Each row has a name. Each piece below is followed by the name of the row it came from. Each question is about the rows just above it.

[104 142 185  75 127  92  88 112 114 127]  K_211
[ 92  88 114 103  56  95 114 167 141 105]  K_569
[126 105 153 114  56 103  95 167  99 134]  K_814
which: [ 92  88 112]
K_211
Which row holds [ 88 112 114]?
K_211
[103  56  95 114 167] is in which row?
K_569
which: [185  75]
K_211
[126 105 153 114  56 103  95] is in which row?
K_814
[ 92  88 114 103  56  95 114 167 141] is in which row?
K_569
The row with [ 88 114 103  56  95 114 167] is
K_569

[173 131  90 104 140 150 133 130  85 121 164 153 125  67 132 128 126 127
 124 133 133 201 136 133 188 135 120 141]  K_46
[123 143 138 114 129 106 122 138 121 106 150 155 131 111 135 133 125 131
 119 132 139 172 129 140 159 135 133 142]  K_591
[128 156 111 135 139 108 129 106 125  98 131 142 132 145 134 110 114 136
 137 134 136 131 124 138 120 131 138 136]  K_374
[137 133  96 156 136 143 137  99 137 132  98 101 129 170 123 103 119 130
 148 127 118  68 123 119  82 122 131 112]  K_717
[126 122 134 123 124 128 126 138 126 132 131 131 128 116 128 133 133 126
 124 127 128 137 129 128 135 129 127 130]  K_169
[135 164  88 156 146 114 134  87 132  96 112 124 133 175 131  90 104 140
 150 133 130  85 121 133  86 127 140 128]  K_40
[175 131  90 104 140 150 133 130  85 121] is in which row?
K_40
which: [133 133 126 124 127 128]
K_169
which: [164 153 125  67 132 128]
K_46
which: [135 133 125 131 119 132 139 172 129 140]
K_591
which: [129 106 125  98 131]
K_374
which: [114 134  87]
K_40

[ 97 145 104 168 153 153 112 162 147 118 147 106 123 138 121 155  78 111
  93  85 157  82 178 127 167 152  94  89 112 107  89 143 143 159 145  83
 110 149 103 158 106 135 124 153 161  85  99  85 143 157 144 106  89 122
 160 155 115 150 152 136 158 138 128] : K_95
[ 97 145 104 168 153 153 112 162 147 118 147 106 123 101 121 155  78 111
  93  85 157  82 178 127 167 152  94  89 112 107  89 143 143 159 102  83
 139 149 103 158 106 153 147 153 161  85  96  85 143 157 144 106  89 122
 160 155 115 150 152 136 158 138 128] : K_222
[149 136 104 168 153 153 112 162 147 118 147 106 123 138 121 155  78 111
  93  85 157  82 178 127 167 152  94  89 112 107  89 143 143 159 145  83
 110 149 103 158 106 153 124 153 161  85  96  85 143 157 144 106  89 122
 160 155 115 150 152 136 158 138 128] : K_217
which: [ 97 145 104 168 153 153 112 162 147 118 147 106 123 101 121 155  78 111
  93  85 157  82 178 127 167 152  94  89 112 107  89 143 143 159 102  83
 139 149 103 158 106 153 147 153 161  85  96  85 143 157 144 106  89 122
 160 155 115 150 152 136 158 138 128]
K_222
which: [106 135]
K_95
which: [ 97 145 104 168 153 153 112 162 147 118 147 106 123 138 121 155  78 111
  93  85 157  82 178 127 167 152  94  89 112 107  89 143 143 159 145  83
 110 149 103 158 106 135 124 153 161  85  99  85 143 157 144 106  89 122
 160 155 115 150 152 136 158 138 128]
K_95

[158 102 148 116 183 129 105  96 106 142 112 144 121] = K_584
[ 96 106 126  91 124 123 101 108 138 139  98  89 138] = K_408
[138 168 155 152 122  73 146 149 118  98 126 139 150] = K_564
[140 118 111 126 134 124 100 136 128 125 135 117 121] = K_843
[183 129 144 142 105 116 112 106 148 102  96 158 122] = K_752
[138 168 155 152 122  73 175 149 118  98 126 139 150] = K_860
[137 108  81 125 120 124 120 127 129 140 120  98 122] = K_270
[ 98  93 105 104 128 150 102 112 100 124 122 127 131] = K_515
[191  53  95 162 134 170  72 129 111 150 115 125 140] = K_381
[140 118 111 126 134 124 100 136 111 125 135 117 121] = K_526
[177  47  96 154 115 203  56 118 113 145 133 133 148] = K_970
Where do [183 129 144 142 105 116 112 106 148 102  96 158] appear?
K_752
which: [ 73 175]
K_860

[173  84  63 184 187] : K_467
[131 124 117 136 132] : K_277
[170  96 105 159 131] : K_815
[173  81  61 182 190] : K_335
[ 61 183  84 173  78] : K_364
[155  96 105 159 155] : K_294
[155  96 105 159 131] : K_781
which: [173  84  63 184]
K_467
which: [ 61 182]
K_335
which: [131 124 117 136]
K_277

